Below is a small trained network, with its code and all its weights. Each question gives an input and a class and asks what happens when units are switched off, that is, made to give their printed mean instead of their output.

import numpy as np


def w(rows, s, z=0):
    codes = np.array(rows[::2]) - 128.0
    scale = np.full(codes.shape[1], s)
    scale[-1] = z or s
    return codes * scale


def norm(h):
    return h / np.sqrt((h * h).mean(-1, keepdims=True) + 1e-5)


def f(y):
    return y / 2 * (1 + np.tanh(0.7978845608 * (y + 0.044715 * y**3)))


def log_softmax(a):
    a = a - a.max(-1, keepdims=True)
    return a - np.log(np.exp(a).sum(-1, keepdims=True))


def net(x, mask):
    res = np.array(x, float).reshape(1, 2) / 4 @ E
    u = 0
    for l in range(2):
        y = f(norm(res) @ A[l][:, :-1].T + A[l][:, -1])
        res = res + np.where(mask[u : u + 11], y, B[l][:, -1]) @ B[l][:, :-1]
        u += 11
    return log_softmax(norm(res)[-1] @ U[:, :-1].T + U[:, -1])


A, B = {}, {}
E = w([
[170,219,90,254,180,163,34],'x0',
[51,41,56,200,77,63,157],'x1',
],0.0071)
A[0] = w([
[147,126,172,119,158,39,170,119],'0.n1',
[104,66,129,148,112,136,169,100],'0.n2',
[167,126,88,161,208,104,153,236],'0.n3',
[85,208,140,57,150,153,113,78],'0.n4',
[146,65,95,171,3,83,54,22],'0.n5',
[129,153,62,36,138,76,65,165],'0.n6',
[87,133,199,196,74,47,77,3],'0.n7',
[157,132,129,78,79,112,170,139],'0.n8',
[142,170,156,113,109,144,121,159],'0.n9',
[103,131,197,118,149,106,90,148],'0.n10',
[82,105,115,105,195,187,91,27],'0.n11',
],0.0075,0.0028)
B[0] = w([
[173,140,82,87,208,125,77,155],'0.n1',
[136,194,139,173,106,182,84,208],'0.n2',
[112,102,80,91,150,201,135,255],'0.n3',
[153,73,147,199,102,131,135,228],'0.n4',
[134,3,199,135,139,113,95,246],'0.n5',
[178,70,97,124,139,129,111,160],'0.n6',
[189,147,152,145,148,95,124,150],'0.n7',
[173,124,98,142,187,170,137,213],'0.n8',
[58,102,98,71,110,110,84,206],'0.n9',
[137,76,107,119,136,133,110,161],'0.n10',
[75,105,111,135,94,97,186,104],'0.n11',
],0.0075,0.0027)
A[1] = w([
[174,149,132,217,92,133,164,204],'1.n1',
[158,165,188,85,70,118,100,39],'1.n2',
[120,117,176,118,189,131,128,129],'1.n3',
[75,101,142,142,126,194,123,125],'1.n4',
[98,153,146,61,136,94,247,43],'1.n5',
[106,98,184,81,98,136,148,254],'1.n6',
[153,183,210,108,167,132,125,95],'1.n7',
[70,107,84,135,82,40,142,119],'1.n8',
[142,149,100,82,105,70,160,135],'1.n9',
[156,139,166,178,137,167,150,112],'1.n10',
[154,170,209,61,121,157,121,61],'1.n11',
],0.012,0.003)
B[1] = w([
[83,228,171,75,86,136,135,197],'1.n1',
[103,62,171,164,87,107,65,149],'1.n2',
[156,78,63,112,139,184,148,176],'1.n3',
[167,66,115,64,182,137,174,196],'1.n4',
[109,255,70,141,201,162,123,195],'1.n5',
[130,198,103,161,152,161,108,255],'1.n6',
[55,54,174,200,54,70,165,209],'1.n7',
[133,118,192,148,76,95,78,203],'1.n8',
[131,177,67,148,193,190,107,140],'1.n9',
[116,127,66,89,158,113,174,171],'1.n10',
[77,105,176,173,54,40,102,248],'1.n11',
],0.0087,0.0053)
U = w([
[49,60,208,221,90,82,53,253],'0',
[48,254,42,186,224,205,60,239],'1',
[180,33,75,71,229,208,169,190],'2',
[212,171,163,100,111,34,249,3],'3',
[179,200,173,80,118,65,205,3],'4',
[248,193,116,70,83,27,146,3],'5',
[191,203,123,102,99,57,180,3],'6',
],0.0097,0.0049)

Each question gives the input, the list of numbers given to net, and the class t.
The units are the neurons (one row each of A and B). Each row of codes is followed by its name. A weight is (code - 128) times the scale printed after its matrix; where a second scale follows, it is the last column's (A, B and U).
mask holds one flag per neuron, layer by layer. A switched-off neuron (its flag False) gives its mean, the last column of its row in B, instead of its output. The means were averaged over made-up inputs and are rounded, as every weight is.
A unit's drop is (log p(t) with every unit on - log p(t) with that unit switched off) / (log p(t) with every unit on - log p(t) with every unit switched off).
The circuit of an input: a set's keep is (log p(t) with only the set's units on - log p(t) with every unit switched off) / (log p(t) with every unit on - log p(t) with every unit switched off). Starting from the 12 units with the biggest drops (on a tie, the unit counted first), units are removed one at a time, each time the one whose removal leaves the highest keep (on an exact tie, the one counted first), for as long as the keep stays at least 0.8.
circuit, biggest first: the units of the circuit, biggest drop first
k most important neurons: the k neurons with the biggest drops, biggest first
top k neurons in layer l: the k neurons of layer l with the biggest drops, biggest first
drop of u: that unit's drop, to one decimal
input [3,0], class 2: circuit, biggest first : 0.n3, 1.n4, 1.n6, 1.n11
input [-5,4], class 1: circuit, biggest first : 1.n6, 1.n5
input [-5,-5], class 0: circuit, biggest first : 1.n11
input [0,-4], class 0: 2 most important neurons : 0.n5, 1.n11
input [-2,3], class 2: circuit, biggest first : 1.n11, 1.n4
input [-3,0], class 2: top 3 neurons in layer 0 : 0.n8, 0.n1, 0.n2
input [3,2], class 2: top 2 neurons in layer 0 : 0.n3, 0.n5
input [3,3], class 2: 2 most important neurons : 0.n3, 0.n5
input [6,-6], class 0: top 3 neurons in layer 1 : 1.n7, 1.n6, 1.n5
input [-7,-6], class 1: top 4 neurons in layer 1 : 1.n5, 1.n6, 1.n9, 1.n8
input [-4,3], class 1: 3 most important neurons : 1.n6, 0.n4, 0.n3
input [-4,-2], class 1: 2 most important neurons : 0.n5, 0.n3
input [5,-5], class 0: top 2 neurons in layer 1 : 1.n7, 1.n6
input [-6,-4], class 1: most important neuron : 1.n5
input [-4,-1], class 1: top 2 neurons in layer 0 : 0.n5, 0.n3
input [3,-7], class 0: drop of 0.n1 : 0.0
input [-2,0], class 2: drop of 1.n11 : 0.1
input [-6,-8], class 0: drop of 1.n11 : 0.8
